Below is a small trained network, with its code and all its weights. Each question gives an input and a class and asks what happens when units are switched off, that is, made to give their printed mean instead of their output.

import numpy as np


def w(rows, s, z=0):
    codes = np.array(rows[::2]) - 128.0
    scale = np.full(codes.shape[1], s)
    scale[-1] = z or s
    return codes * scale


def f(y):
    return y / 2 * (1 + np.tanh(0.7978845608 * (y + 0.044715 * y**3)))


def log_softmax(a):
    a = a - a.max(-1, keepdims=True)
    return a - np.log(np.exp(a).sum(-1, keepdims=True))


def net(x, mask):
    res = np.array(x, float).reshape(1, 6) / 4 @ E
    y = f(res @ A[0][:, :-1].T + A[0][:, -1])
    res = res + np.where(mask, y, B[0][:, -1]) @ B[0][:, :-1]
    return log_softmax(res[-1] @ U[:, :-1].T + U[:, -1])


A, B = {}, {}
E = w([
[186,235,49,94],'x0',
[137,122,131,113],'x1',
[115,27,14,119],'x2',
[135,124,130,116],'x3',
[11,156,124,9],'x4',
[128,128,129,128],'x5',
],0.011)
A[0] = w([
[117,80,103,119,151],'neuron 0',
[148,143,52,127,121],'neuron 1',
[194,112,132,184,254],'neuron 2',
[147,174,136,121,122],'neuron 3',
[58,145,124,74,186],'neuron 4',
[146,150,42,113,83],'neuron 5',
[114,151,137,103,136],'neuron 6',
[152,90,125,143,148],'neuron 7',
[101,101,126,127,137],'neuron 8',
[131,145,130,121,124],'neuron 9',
[112,69,120,130,137],'neuron 10',
[147,173,132,117,120],'neuron 11',
[106,67,104,136,131],'neuron 12',
[145,170,137,124,130],'neuron 13',
[109,133,134,136,160],'neuron 14',
[172,115,132,163,218],'neuron 15',
[106,132,244,152,179],'neuron 16',
[155,168,140,128,141],'neuron 17',
[132,147,116,113,131],'neuron 18',
[64,144,125,69,184],'neuron 19',
[155,181,125,110,131],'neuron 20',
[78,140,125,95,177],'neuron 21',
[151,128,3,115,54],'neuron 22',
[151,184,134,120,139],'neuron 23',
[110,73,116,131,131],'neuron 24',
],0.018,0.0098)
B[0] = w([
[117,89,109,124,178],'neuron 0',
[159,138,169,86,198],'neuron 1',
[248,127,121,146,253],'neuron 2',
[119,177,94,153,172],'neuron 3',
[67,129,131,112,236],'neuron 4',
[129,105,193,120,201],'neuron 5',
[95,141,144,142,163],'neuron 6',
[145,113,124,154,167],'neuron 7',
[112,86,103,110,154],'neuron 8',
[118,150,131,129,139],'neuron 9',
[125,77,67,158,174],'neuron 10',
[112,165,110,155,171],'neuron 11',
[114,95,87,150,181],'neuron 12',
[126,171,109,137,170],'neuron 13',
[120,124,136,114,142],'neuron 14',
[212,119,124,154,210],'neuron 15',
[169,85,208,53,225],'neuron 16',
[143,179,110,116,176],'neuron 17',
[116,144,139,137,151],'neuron 18',
[46,137,139,124,235],'neuron 19',
[105,176,112,169,188],'neuron 20',
[82,123,135,115,201],'neuron 21',
[152,78,202,85,224],'neuron 22',
[119,187,99,147,189],'neuron 23',
[115,87,80,143,171],'neuron 24',
],0.014,0.017)
U = w([
[192,114,226,109,253],'0',
[63,123,222,40,238],'1',
[174,236,51,167,59],'2',
[29,230,109,177,47],'3',
[156,92,7,200,22],'4',
[28,104,2,117,61],'5',
],0.0082,0.0027)

Each question gives the input, the list of numbers given to net, and the class t.
The units are the neurons (one row each of A and B). Each row of codes is followed by its name. A weight is (code - 128) times the scale printed after its matrix; where a second scale follows, it is the last column's (A, B and U).
mask holds one flag per neuron, in row order. A switched-off neuron (its flag False) gives its mean, the last column of its row in B, instead of its output. The means were averaged over made-up inputs and are rounded, as every weight is.
A unit's drop is (log p(t) with every unit on - log p(t) with that unit switched off) / (log p(t) with every unit on - log p(t) with every unit switched off).
The circuit of an input: a set's keep is (log p(t) with only the set's units on - log p(t) with every unit switched off) / (log p(t) with every unit on - log p(t) with every unit switched off). Starting from the 12 units with the biggest drops (on a tie, the unit counted first), units are removed one at a time, each time the one whose removal leaves the highest keep (on an exact tie, the one counted first), for as long as the keep stays at least 0.8.
units of the circuit, in order: the units of the circuit, biggest drop first
unit that matters most: the unit with the biggest drop
top k neurons: the k neurons with the biggest drops, biggest first
drop of u: that unit's drop, to one decimal
input [2,6,8,0,2,-5], class 1: unit that matters most -> neuron 22
input [2,6,0,-5,0,3], class 2: top 2 neurons -> neuron 16; neuron 22
input [-2,7,1,6,7,3], class 5: units of the circuit, in order -> neuron 22; neuron 16
input [-3,-4,1,2,7,8], class 5: units of the circuit, in order -> neuron 22; neuron 5
input [6,-8,7,8,1,3], class 1: top 2 neurons -> neuron 2; neuron 15
input [0,-8,8,-2,3,8], class 5: top 2 neurons -> neuron 16; neuron 10
input [5,-6,-2,7,0,2], class 2: top 2 neurons -> neuron 19; neuron 4
input [-7,1,1,8,0,3], class 4: top 2 neurons -> neuron 10; neuron 22
input [-2,-6,6,3,0,2], class 4: top 2 neurons -> neuron 19; neuron 4
input [8,7,0,-8,-8,-3], class 2: top 2 neurons -> neuron 16; neuron 23
input [2,-5,0,-5,3,6], class 3: top 2 neurons -> neuron 16; neuron 22
input [0,-7,2,0,2,8], class 5: top 2 neurons -> neuron 16; neuron 22
input [-4,8,8,-6,1,3], class 5: top 2 neurons -> neuron 2; neuron 15
input [5,-1,0,-3,-2,3], class 2: units of the circuit, in order -> neuron 16
input [7,-3,-2,-6,0,-5], class 2: top 2 neurons -> neuron 19; neuron 4
input [6,1,-1,3,-2,7], class 2: drop of neuron 2 -> 0.0
input [1,-1,-3,-6,2,-4], class 3: drop of neuron 22 -> 0.4
input [-1,-2,4,-5,1,-6], class 5: drop of neuron 2 -> 0.3
input [-1,8,7,3,-7,-7], class 4: drop of neuron 16 -> 0.1
input [-1,-5,2,4,-8,-3], class 4: units of the circuit, in order -> neuron 16
